Each row has two labels, one from each of two sets.
[  5.4 -29.8  -5.5   7.2  -2.2  -0.2 -11.9  23.4   1.2 -10.7   0.4  -3.9
 -19.1   2.0  13.1 -10.6 -21.8   8.8 -20.2   7.1  -1.8  -8.9   9.1  -4.7
 -34.2   0.1  28.2  -1.7  -9.7   4.5  -6.9   1.0  -1.2   2.1  15.5  -1.2
 -14.7 -11.5 -36.4   3.4  14.9  17.7   9.1  15.7 -20.2  31.6   5.2   9.7] : B, F
[ -6.1 -10.6   6.2   6.7  -8.1  -2.7 -10.0  18.4   2.7  -5.9   5.5  11.5
   4.2  -0.8   8.9   7.7  -7.4   3.4   8.6   3.5  -1.3  14.1   3.3  10.7
 -60.2  -5.8   5.9  -4.0   0.3  -6.7  11.4  13.1  18.7   0.8  21.7  -1.6
   0.9  -7.6  -6.0  -4.5   8.2   7.0  11.4   7.5 -19.7  20.8  -4.4  35.1] : B, L
[  4.9   9.8  40.8 -10.9 -14.6   8.0  11.5   3.3  -0.6   2.3   8.3   2.2
 -14.2 -23.8  13.0 -18.9  -7.3  24.0   0.4   1.9 -15.7  17.2 -20.3 -13.7
   7.9  11.9   4.8   5.2 -19.3   2.2   0.9  24.2   5.1  12.6   8.8 -10.5
   5.9  -1.3 -26.5   9.1 -23.7  15.6 -16.9  -7.9  10.4  -5.6   6.0  21.2] : K, F
[ -4.0  47.5  55.6   6.1   3.6  -3.6   6.0  10.5  -4.9  18.2  -4.5 -19.5
 -21.6 -22.6   4.7   9.2 -15.8  12.9  -0.2  22.5 -11.1 -12.4  -7.6  16.6
  -2.6   1.0   5.3  -7.3 -52.8   2.7 -21.9   1.9  -1.3   3.0 -11.7  -3.8
  -1.8  -6.2 -68.1  -6.0 -14.1  22.3  11.1  16.9 -10.3   0.7  26.9   0.2] : K, F
[-11.3   2.3  35.0  -3.6 -14.9  28.1  12.5  32.9  -3.0  -7.3  14.7  25.3
  -7.9   3.0   0.3   8.2   4.7   0.5   6.5  12.2 -19.7  28.1 -21.7 -23.4
  -8.9  -8.8   8.3  20.3  15.0  11.3  33.1  40.0   3.1  10.3  28.1  32.6
   1.2  -2.4  28.9 -10.5  10.8  -8.1  -5.8   2.5 -31.4  21.9  25.1  29.5] : P, L
[ -7.9  10.7  13.7   5.4 -22.1  25.9 -11.6  -0.8   4.2  -0.1  -5.4  -9.2
  20.5 -15.8  -4.3   3.0 -27.8   0.4  10.6 -14.3 -25.9  37.0  -7.5  -8.9
  -3.0  13.4  17.0   1.5 -23.3   3.9   8.2  20.5  -3.5   2.0   5.0 -19.4
  -7.4  -9.0 -30.7  -4.0   4.3  -0.9  65.3  33.1  -4.7  -8.0  14.8  15.1] : K, L
[  3.3 -15.4  15.0  -9.7   2.0  -8.9  -2.3  31.5   8.7 -10.3   7.2  30.9
  21.0  -4.9  10.6  12.1  -3.2   8.3   7.3  11.8  -8.3  22.9 -37.4   1.5
 -13.5 -11.6  10.3  -1.0  -3.4   4.5  23.8   5.4   5.3   4.7  16.6  24.1
  -1.2  -5.9   3.6 -10.1  19.0   1.4   8.3  -4.4 -52.8  21.2  20.4  41.1] : B, L
[ -1.4 -20.6  -1.8   7.7  -7.3  11.0  -7.6  15.9   2.0 -13.1  16.9  15.6
  -8.3  -1.6 -11.3  13.0  -9.7  -5.6  14.5  10.6  -3.8  13.2   4.7   2.8
 -41.5  -4.2   7.9   0.1   8.1   3.9  20.4   7.9   2.7  -0.5  10.5 -16.0
 -10.4 -11.8 -35.4  -0.7  23.9   5.5  -2.4  -1.8 -23.1  23.7   9.0  24.5] : B, L
[  5.3 -18.3  37.4  -5.2 -17.8 -14.4  -8.0  13.6  -0.7  -5.5  22.7  12.8
 -15.9  -1.8  20.8  11.3 -15.8  14.2  -0.4  22.3  -4.3  15.2   1.6  -3.3
 -41.9   2.6  20.5  -1.5  -2.2  -6.9   5.2  39.9  13.7  -3.6   7.7  21.4
  -4.3  -3.2 -18.8  -0.8  14.6  16.7  22.8   8.0 -44.4   5.0  18.2  23.9] : B, F
[ -3.7 -17.1  34.0   6.3 -15.9  15.3   4.4  20.0  -7.3  -4.2  20.7   3.2
 -22.7  -9.2   9.3  13.6   2.6  -0.9   8.6  15.4  -6.4  26.6 -12.7 -24.0
  -0.8  -6.2  11.9  -8.5   7.4   1.0   9.2  25.2   6.4  -2.8   4.5 -13.8
   0.4  -8.2  -9.0   1.9  13.1  -4.0  -1.4  -2.6 -29.4  41.1  18.0  41.5] : P, F
[ -0.3   3.7  38.4 -16.5  -3.4   5.3  18.7  33.6   7.6 -12.1  15.0  -0.9
  -8.6  -9.2  -2.8 -12.1  -5.8  14.5  -7.2  12.9   5.8  28.1 -10.1 -14.5
  -8.8  19.7   8.8  -0.5 -14.8  -3.7  -0.4  37.8   5.2  -7.6 -19.3   3.8
  -8.3  -1.9 -28.1   1.8  26.3   9.1   1.7   9.9 -43.7  21.2  22.6  27.2] : B, F
[  0.5  22.8  36.5   4.9 -16.3 -12.8   5.5   8.7 -12.6   6.2  18.7 -12.6
  -6.7 -11.9  -3.8 -15.8  -7.5  17.1   1.4   2.5 -29.8  10.3 -11.5   0.9
 -11.4  11.8   7.6   0.6 -35.5   8.6  -5.5  26.6  -0.9   2.5   5.9 -11.0
   1.9 -10.2 -36.1   1.0 -13.5  23.1   0.7  10.2  -4.2  -1.3   6.2   0.8] : K, F
